D: [-78   6  27  17 -31  35 -13]
Q: [  45 -106  -84    1   40    9  -78]
H: [-46 -12  19 -21  30  85 -64]
C: [-49 -94 -30  53  33  51 -71]
M: [-49 -94 -30  53  33  51 -14]
R: [ 19 -49 -67 -41 -44  72 -96]
find: [-78   6  27  17 -31] | D
present: [27 18] | no
present: [-49 -94 -30  53] | yes
find: [  45 -106] | Q
present: [ 53  33  51 -71] | yes
present: [-79   6  27  17 -31] | no

J: [ 31  37  35 -42  -3 -53  -2  -5  -5 -12   7  16 -18  49 -26 -54  -4  -6
 -43  29  37 -59 -33 -27  31  -3 -10  -2 -44]
N: [-37 103 -23  -7 -32 -14   9   7 -75 -54  52 -17 -12  14   3 -38  48 -23
  23  65  14 -73 -10 -18  31   2 -28  -2  -5]
S: [-37   3 -32   2  27 -14  24  18  -5 -12  37   5 -30  23  -7  11  -4  -6
  23  65 -33 -31 -10 -33  31 -14 -28 -76 -15]
K: [ -3 -13  -3   2   7   6  -2  -5  -5   4  -8  -6   6  -4   3  -5  -4   3
   4  -7   2  12 -10  10  -3   0   9  13   5]
E: [-87   3 -23 -42  27 -43   5  65  47 -12 -38 -61 -30  -4 -54  60 -25 -48
 -15  17  48  -2 -27 -90  78   0 -56 -76  24]
A: [ -5  -5   7  -8  -6   6  -4   3  -5  -4   3  -6  -6   5   3  -5   6 -14
  13  29  14 -31 -10 -18  20   2 -19 -16  -5]
T: [-37   3 -13 -25  17 -24   2  30  29  -4 -23 -28 -18  -4 -26  27 -15 -23
  -5  17  37  -2 -27 -33  43   0 -28 -31  15]
present: [ -7 -32] | yes
find: [-27 -33] | T
find: [-5 -5  4 -8 -6  6 -4  3 -5 -4  3] | K
present: [ 3 -4] | no
find: [-75 -54  52 -17 -12  14   3 -38] | N

L: [ 11   8  -1  -3  -4 -10  -9 -16   3   1]
Y: [-37  -5  -5  14  55   4  30   1 -17   4]
V: [  4   2   4  -5  -1 -10   1  -6   8  -3]
B: [  2 -19   8  -4  -4 -32  -6  -1  10  -2]
W: [-12 -23  33  30  14   4  55   1 -17  19]
P: [-11  20   6   0  -1  -6   0 -18   8  -6]
Z: [-11  15 -50  13 -12  44  -2  -4 -85  31]
F: [-23   1 -23  14   4  55  30  33 -47  11]
present: [-6  1] | no
find: [  1 -23  14   4  55  30  33] | F
find: [  2 -19   8] | B
find: [ 30  14   4  55   1 -17] | W

G: [  9  56  26 -33  -3   9  38 -33]
U: [ 56  26 -33  -3  10  19 -33   0]
X: [  9  56  26 -33  -3   9 -33  38]
present: [ 26 -33] | yes
find: [ 56  26 -33  -3   9 -33  38] | X
find: [ 38 -33] | G
find: [ 19 -33   0] | U
find: [-3 10 19] | U
present: [-33  -3   9 -33  38] | yes
present: [26 56] | no

dogu: [-15 -72  37 -14  92  84]
Suza: [-51 117  68   5  29 -13]
zefo: [-15 -72   2 -14  92  84]
Zike: [49 28 35 38 46 16]
gibu: [ 49  28  35  -8 -17 -11]
find: [ 68   5  29 -13] | Suza
find: [-15 -72  37 -14  92  84] | dogu
present: [ 68   4  29 -13] | no

milit: [ 62  74 -30  83  46  30   5]
Vene: [-6 -4  7  2  8  3  5]
pafes: [ 74  83 -30  62  74  83  41]
present: [-4  7  2  8] | yes
find: [ 74  83 -30  62  74  83] | pafes
find: [ 62  74 -30  83] | milit
find: [ 83 -30  62  74  83  41] | pafes
present: [74 62] | no

guf: [-3 -6 48 10 -6 42]
Pofas: [  39   31 -109  -21   -6  -60]
Ger: [  39 -109  -21   31   -6  -60]
find: [  31 -109  -21] | Pofas
find: [-109  -21   -6] | Pofas
present: [ -21 -109] | no
find: [  39   31 -109  -21] | Pofas
find: [-6 48 10 -6 42] | guf
present: [ -6 -60] | yes
present: [31 -6] | yes

mame: [ 84 -24  59  99  98]
Sepin: [18 75 13 74 39]
Gok: [ 7 -7  5 30 42]
present: [ 5 30] | yes
find: [-7  5 30] | Gok

Gat: [-106   71  -25  -13   84   39   13   12   27    1   31   -4   59   54
   15   55   31  -51   46   36  -40   14  -34   21   53  -35   24   -8
  -11   33  -69  -10  -49    2  -83  -14   48    7   21]
domi: [-42  59  13  -7  38  28  17 -13   4 -34  46  55  15  54  31  31  59 -51
  -4  47  27 -27  65  41  61 -31  14 -47  30  63   3 -56 -84  23 -55 -20
  73  30  -3]
tez: [-63  47  13 -55  75  44  18 -11  36  -5  52  30  25  36  41  21  25 -53
 -48  14  36 -40  21 -34  55  10  35  -6  24  24 -57 -69 -82  68 -60  18
  61  -5   6]
find: [75 44] | tez
find: [ 46  55  15  54  31  31  59 -51  -4] | domi
find: [ 14 -47  30  63   3] | domi
present: [54 31 31 59] | yes
present: [ 53 -35  24] | yes
find: [ 14  36 -40  21 -34] | tez

Mis: [-39   3 -40  36   2  27  64 -11  61 -47 -14  24 -12  20  50 -11 -16 -70
 -27   6   1 -11 -86 -64  -5  28  43 -56  45   4  42  -2 -29 -22   3 -66
  15  -9  -5  24  57]
faron: [-37  15 -44  27 -25   5  65 -27  81 -58  -5  49  12   9  45  -4  -9 -51
 -30 -11  23  -7 -65 -47   3  20  26 -92  54  -7  58 -14 -52 -22  12 -58
  12  -5  24  -9  57]
kedif: [-37  15 -44  29 -25   5  65 -27  81 -58  -5  49  12   9  45  -4  -9 -51
 -30 -11  23  -7 -65 -47   3  20  26 -92  54  -7  58 -14 -49 -22  12 -58
  12  -5  24  -9  57]
balom: [-44   6 -45  36 -11  23  72  -6  65 -53  -3  35 -10  14  47 -10 -10 -70
 -25   6   9 -13 -82 -63  -8  33  32 -56  50   6  44  -2 -29 -18   2 -65
   5 -35  20   5  53]
find: [-37  15 -44  27 -25   5  65 -27  81 -58  -5  49  12   9  45  -4  -9 -51
 -30 -11  23  -7 -65 -47   3  20  26 -92  54  -7  58 -14 -52 -22  12 -58
  12  -5  24  -9  57] | faron
find: [ 15 -44  27 -25   5  65] | faron

zanum: [ 5 43 -3 13]
gabo: [-21   3 -66  -5]
talor: [ 19  96 -27  -3]
gobil: [-10  96 -27  -3]
vorom: [  5 -66  15  27]
present: [ 27  15 -66   5] | no
present: [  5 -67] | no
present: [43 -3 14] | no
find: [ 19  96 -27  -3] | talor
present: [ -5 -66   3] | no
find: [  5 -66  15] | vorom
find: [  3 -66] | gabo

